Here is a tiny trained network, its code and every weight. The questions are about switching its units off for an input and a class, where a switched-off unit gives its printed mean instead of its output.

import numpy as np


def w(rows, s, z=0):
    codes = np.array(rows[::2]) - 128.0
    scale = np.full(codes.shape[1], s)
    scale[-1] = z or s
    return codes * scale


def norm(h):
    return h / np.sqrt((h * h).mean(-1, keepdims=True) + 1e-5)


def f(y):
    return y / 2 * (1 + np.tanh(0.7978845608 * (y + 0.044715 * y**3)))


def log_softmax(a):
    a = a - a.max(-1, keepdims=True)
    return a - np.log(np.exp(a).sum(-1, keepdims=True))


def net(x, mask):
    res = np.array(x, float).reshape(1, 4) / 4 @ E
    u = 0
    for l in range(2):
        y = f(norm(res) @ A[l][:, :-1].T + A[l][:, -1])
        res = res + np.where(mask[u : u + 9], y, B[l][:, -1]) @ B[l][:, :-1]
        u += 9
    return log_softmax(norm(res)[-1] @ U[:, :-1].T + U[:, -1])


A, B = {}, {}
E = w([
[175,104,86,255,210,99,136,98,128,165,114],'x0',
[124,125,124,129,129,130,124,127,126,124,126],'x1',
[117,94,104,164,68,164,107,204,138,178,173],'x2',
[172,95,99,103,149,126,217,220,153,82,87],'x3',
],0.0082)
A[0] = w([
[61,187,150,3,24,151,117,165,161,45,159,4],'L0N1',
[189,135,103,142,110,138,188,192,144,57,100,64],'L0N2',
[107,156,211,103,76,159,13,23,95,162,203,128],'L0N3',
[111,197,188,65,152,113,191,13,115,32,40,43],'L0N4',
[148,175,170,146,156,77,132,107,107,51,113,64],'L0N5',
[61,62,100,156,31,200,121,226,142,191,211,17],'L0N6',
[148,96,139,151,90,170,98,192,157,169,157,17],'L0N7',
[169,77,133,71,123,140,194,247,148,16,89,81],'L0N8',
[103,147,75,144,64,201,122,216,134,201,154,20],'L0N9',
],0.0051,0.0044)
B[0] = w([
[173,19,205,147,143,246,145,64,39,203,34,234],'L0N1',
[69,210,97,156,144,115,108,62,131,175,201,179],'L0N2',
[61,202,51,122,143,118,245,179,192,135,126,254],'L0N3',
[197,109,145,168,118,45,2,241,152,58,223,214],'L0N4',
[122,102,101,154,124,134,76,194,121,147,173,143],'L0N5',
[192,166,147,171,121,6,68,169,128,3,116,218],'L0N6',
[151,141,113,125,150,79,82,83,123,63,114,142],'L0N7',
[28,225,70,130,104,114,152,91,170,179,165,251],'L0N8',
[184,168,158,144,161,123,81,111,146,74,183,173],'L0N9',
],0.0068,0.0058)
A[1] = w([
[18,161,114,138,108,117,56,61,109,178,181,21],'L1N1',
[185,1,87,220,172,138,160,57,103,220,81,82],'L1N2',
[9,199,104,125,146,110,182,165,149,155,157,37],'L1N3',
[147,80,60,58,138,112,224,208,182,123,112,26],'L1N4',
[189,87,121,142,66,95,20,199,155,110,200,17],'L1N5',
[181,185,138,160,127,144,108,143,82,75,78,24],'L1N6',
[56,205,45,109,119,132,186,125,163,151,150,15],'L1N7',
[158,122,165,57,204,43,71,81,128,32,145,2],'L1N8',
[150,31,187,79,80,187,142,79,55,141,106,89],'L1N9',
],0.0071,0.0046)
B[1] = w([
[143,163,72,138,125,105,206,72,242,107,135,173],'L1N1',
[81,73,207,2,48,207,123,164,59,144,97,222],'L1N2',
[131,109,48,133,146,120,189,81,143,155,95,254],'L1N3',
[70,179,78,176,97,117,152,27,210,165,167,139],'L1N4',
[224,184,115,143,236,104,45,138,133,60,162,219],'L1N5',
[129,145,103,155,88,73,155,109,162,112,171,133],'L1N6',
[94,135,99,148,161,99,172,35,167,147,124,245],'L1N7',
[208,165,114,215,73,107,74,207,146,56,186,184],'L1N8',
[123,23,141,150,177,165,110,122,82,170,105,182],'L1N9',
],0.0075,0.0059)
U = w([
[61,180,24,137,139,89,228,56,246,156,129,4],'0',
[215,153,138,168,143,50,17,201,157,48,166,195],'1',
[93,11,222,37,121,215,130,144,58,172,68,131],'2',
],0.011,0.00033)

Each question gives the input, the list of numbers given to net, and the class t.
The units are the neurons (one row each of A and B). Each row of codes is followed by its name. A weight is (code - 128) times the scale printed after its matrix; where a second scale follows, it is the last column's (A, B and U).
mask holds one flag per neuron, layer by layer. A switched-off neuron (its flag False) gives its mean, the last column of its row in B, instead of its output. The means were averaged over made-up inputs and are rounded, as every weight is.
A unit's drop is (log p(t) with every unit on - log p(t) with that unit switched off) / (log p(t) with every unit on - log p(t) with every unit switched off).
The circuit of an input: a set's keep is (log p(t) with only the set's units on - log p(t) with every unit switched off) / (log p(t) with every unit on - log p(t) with every unit switched off). Starting from the 12 units with the biggest drops (on a tie, the unit counted first), units are removed one at a time, each time the one whose removal leaves the highest keep (on an exact tie, the one counted first), for as long as the keep stays at least 0.8.
units of the circuit, in order: the units of the circuit, biggest drop first
unit that matters most: the unit with the biggest drop
k most important neurons: the k neurons with the biggest drops, biggest first
k most important neurons of layer l: the k neurons of layer l with the biggest drops, biggest first
drop of u: that unit's drop, to one decimal
input [3,3,2,1], class 2: unit that matters most => L0N4
input [7,4,-5,-3], class 2: 2 most important neurons => L1N2, L0N6
input [5,7,-5,4], class 1: 2 most important neurons of layer 0 => L0N1, L0N3
input [4,-7,-3,3], class 2: units of the circuit, in order => L0N3, L1N2
input [0,5,7,-5], class 1: 2 most important neurons of layer 0 => L0N6, L0N8
input [7,8,7,-3], class 1: 4 most important neurons of layer 0 => L0N1, L0N6, L0N9, L0N7
input [7,2,7,-3], class 1: 2 most important neurons of layer 1 => L1N5, L1N9
input [-8,8,3,-7], class 2: 3 most important neurons of layer 0 => L0N1, L0N8, L0N2
input [-5,5,4,-3], class 2: 2 most important neurons => L0N1, L0N4
input [2,1,7,5], class 1: 2 most important neurons => L0N6, L0N3
input [-6,2,-1,5], class 2: 2 most important neurons => L0N1, L0N3
input [-8,3,6,6], class 2: 3 most important neurons => L0N1, L0N3, L0N4
input [5,-1,5,-4], class 1: 2 most important neurons => L0N1, L0N8
input [-1,-3,-8,-4], class 1: most important neuron => L0N4
input [-8,6,-3,5], class 2: 2 most important neurons => L0N1, L0N3
input [7,1,-2,4], class 2: 2 most important neurons => L1N2, L0N3
input [-3,7,5,2], class 1: drop of L0N6 => 0.2
input [3,0,7,-1], class 1: drop of L0N6 => 0.0
input [-6,-8,-7,-4], class 1: drop of L0N4 => 4.5
input [-8,2,-4,-1], class 2: units of the circuit, in order => L0N1
input [-1,-8,-5,-2], class 1: drop of L0N4 => 2.6
